Below are the code and all the weights of a small trained network. Each question names an input and a target symbol and asks about switching units off, where a switched-off unit gives its printed mean instead of its output.

import numpy as np


def w(rows, s, z=0):
    codes = np.array(rows[::2]) - 128.0
    scale = np.full(codes.shape[1], s)
    scale[-1] = z or s
    return codes * scale


def norm(h):
    return h / np.sqrt((h * h).mean(-1, keepdims=True) + 1e-5)


def f(y):
    return np.maximum(y, 0)


def softmax(a):
    e = np.exp(a - a.max(-1, keepdims=True))
    return e / e.sum(-1, keepdims=True)


def log_softmax(a):
    a = a - a.max(-1, keepdims=True)
    return a - np.log(np.exp(a).sum(-1, keepdims=True))


def net(x, mask):
    ids = ['γδεζηθλξπστω'.index(c) for c in x.split()]
    T = len(ids)
    res = E[ids] + P[:T]
    r = norm(res)
    for j in range(2):
        rows = slice(3 * j, 3 * j + 3)
        q, k, v = (r @ M[0][rows].T for M in (Q, K, V))
        z = softmax(np.where(np.tri(T) > 0, q @ k.T / 3**0.5, -1e9)) @ v
        o = O[0][rows]
        res = res + np.where(mask[j], z, o[:, -1]) @ o[:, :-1]
    y = f(norm(res) @ A[0][:, :-1].T + A[0][:, -1])
    res = res + np.where(mask[2:10], y, B[0][:, -1]) @ B[0][:, :-1]
    return log_softmax(norm(res)[-1] @ U[:, :-1].T + U[:, -1])


Q, K, V, O, A, B = {}, {}, {}, {}, {}, {}
E = w([
[117,45,109,144],'γ',
[110,130,93,75],'δ',
[240,150,242,140],'ε',
[95,172,124,49],'ζ',
[150,143,255,132],'η',
[156,74,93,198],'θ',
[32,30,129,240],'λ',
[87,83,154,170],'ξ',
[83,130,118,64],'π',
[83,171,188,223],'σ',
[207,40,127,144],'τ',
[91,160,110,80],'ω',
],0.0035)
P = w([
[178,164,192,94],'0',
[140,124,157,150],'1',
[117,153,79,50],'2',
[141,141,247,119],'3',
[156,130,135,148],'4',
[110,163,52,42],'5',
[128,140,251,118],'6',
[150,135,135,148],'7',
[113,163,32,42],'8',
[131,132,253,119],'9',
[152,130,127,147],'10',
[118,160,27,42],'11',
[124,125,233,115],'12',
[168,126,118,142],'13',
],0.002)
Q[0] = w([
[171,112,93,107],'H1',
[109,88,183,69],'H1',
[28,93,239,129],'H1',
[106,254,5,90],'H2',
[165,89,93,34],'H2',
[72,141,165,180],'H2',
],0.0049)
K[0] = w([
[84,145,146,79],'H1',
[141,71,92,148],'H1',
[242,69,98,83],'H1',
[154,94,164,2],'H2',
[120,79,43,122],'H2',
[141,176,148,131],'H2',
],0.0068)
V[0] = w([
[221,70,109,126],'H1',
[37,141,134,113],'H1',
[4,121,137,119],'H1',
[169,115,62,105],'H2',
[133,52,84,163],'H2',
[60,160,87,161],'H2',
],0.0032)
O[0] = w([
[168,122,26,178,237],'H1',
[76,78,195,117,93],'H1',
[78,96,171,153,135],'H1',
[97,179,172,123,2],'H2',
[58,159,188,100,181],'H2',
[149,197,100,251,60],'H2',
],0.0028,0.00089)
A[0] = w([
[40,104,14,167,135],'N1',
[199,234,199,131,254],'N2',
[79,165,83,42,80],'N3',
[237,105,119,212,142],'N4',
[45,213,110,74,65],'N5',
[79,121,168,168,44],'N6',
[58,174,4,174,92],'N7',
[135,93,79,111,252],'N8',
],0.004,0.00078)
B[0] = w([
[149,210,168,90,243],'N1',
[92,126,53,133,251],'N2',
[114,141,166,246,203],'N3',
[81,176,83,255,253],'N4',
[165,56,94,174,193],'N5',
[120,68,131,95,183],'N6',
[114,133,72,7,189],'N7',
[115,193,127,136,225],'N8',
],0.0038,0.002)
U = w([
[192,26,11,60,253],'γ',
[17,213,70,2,253],'δ',
[69,168,179,249,144],'ε',
[187,131,119,128,35],'ζ',
[91,110,136,151,48],'η',
[169,141,89,152,32],'θ',
[190,103,101,210,142],'λ',
[206,207,49,118,117],'ξ',
[196,115,218,91,144],'π',
[107,78,190,100,64],'σ',
[118,105,105,183,68],'τ',
[119,53,188,124,83],'ω',
],0.0066,0.0042)

Each question gives the input, a string of symbols that net reads in full, and the target symbol t.
The units are the heads (3 rows each of Q, K, V and O) and the neurons (one row each of A and B). Each row of codes is followed by its name. A weight is (code - 128) times the scale printed after its matrix; where a second scale follows, it is the last column's (O, A, B and U).
mask holds one flag per unit, heads first, then neurons. A switched-off unit (its flag False) gives its mean, the last column of its rows in O or B, instead of its output. The means were averaged over made-up inputs and are rounded, as every weight is.
A unit's drop is (log p(t) with every unit on - log p(t) with that unit switched off) / (log p(t) with every unit on - log p(t) with every unit switched off).
The circuit of an input: a set's keep is (log p(t) with only the set's units on - log p(t) with every unit switched off) / (log p(t) with every unit on - log p(t) with every unit switched off). Starting from all 10 units, units are removed one at a time, each time the one whose removal leaves the highest keep (on an exact tie, the one counted first), for as long as the keep stays at least 0.8.
circuit, biggest first: the units of the circuit, biggest drop first
top k neurons: the k neurons with the biggest drops, biggest first
which heads matter: for each layer, one digit per head in row order, 1 if its drop is at least 0.15 and else 0, layers parted by /
drop of u: that unit's drop, to one decimal
input η γ σ, target δ: circuit, biggest first -> [N7, N4]
input ξ γ γ γ γ γ σ γ θ, target δ: circuit, biggest first -> [N7, H2, N1]
input γ π ζ γ ε γ σ γ σ η γ γ σ δ, target ε: circuit, biggest first -> [N3, H1]
input η σ λ ζ ζ γ γ ξ γ, target δ: top neuron -> [N1]
input ζ γ η σ τ ξ ζ ω γ ζ π θ, target δ: which heads matter -> 10
input γ λ γ, target δ: which heads matter -> 00
input γ γ ζ π γ π τ ξ ξ σ γ λ σ θ, target ε: which heads matter -> 10
input γ ξ η, target δ: top 2 neurons -> [N2, N5]
input σ γ ζ ξ ξ θ ξ η σ, target δ: top 3 neurons -> [N7, N1, N4]
input γ ζ ξ γ γ σ ξ ζ, target ε: drop of H1 -> 0.2
input γ γ σ ζ δ, target ε: drop of N3 -> 1.1
input ε σ ζ γ η λ, target δ: drop of N7 -> 0.2
input σ θ γ γ γ θ η γ γ ζ γ, target ε: drop of N5 -> 0.1
input ξ δ ξ π γ λ γ γ σ ε γ, target ε: top neuron -> [N1]
input γ π γ ξ ζ λ, target δ: top 2 neurons -> [N1, N7]
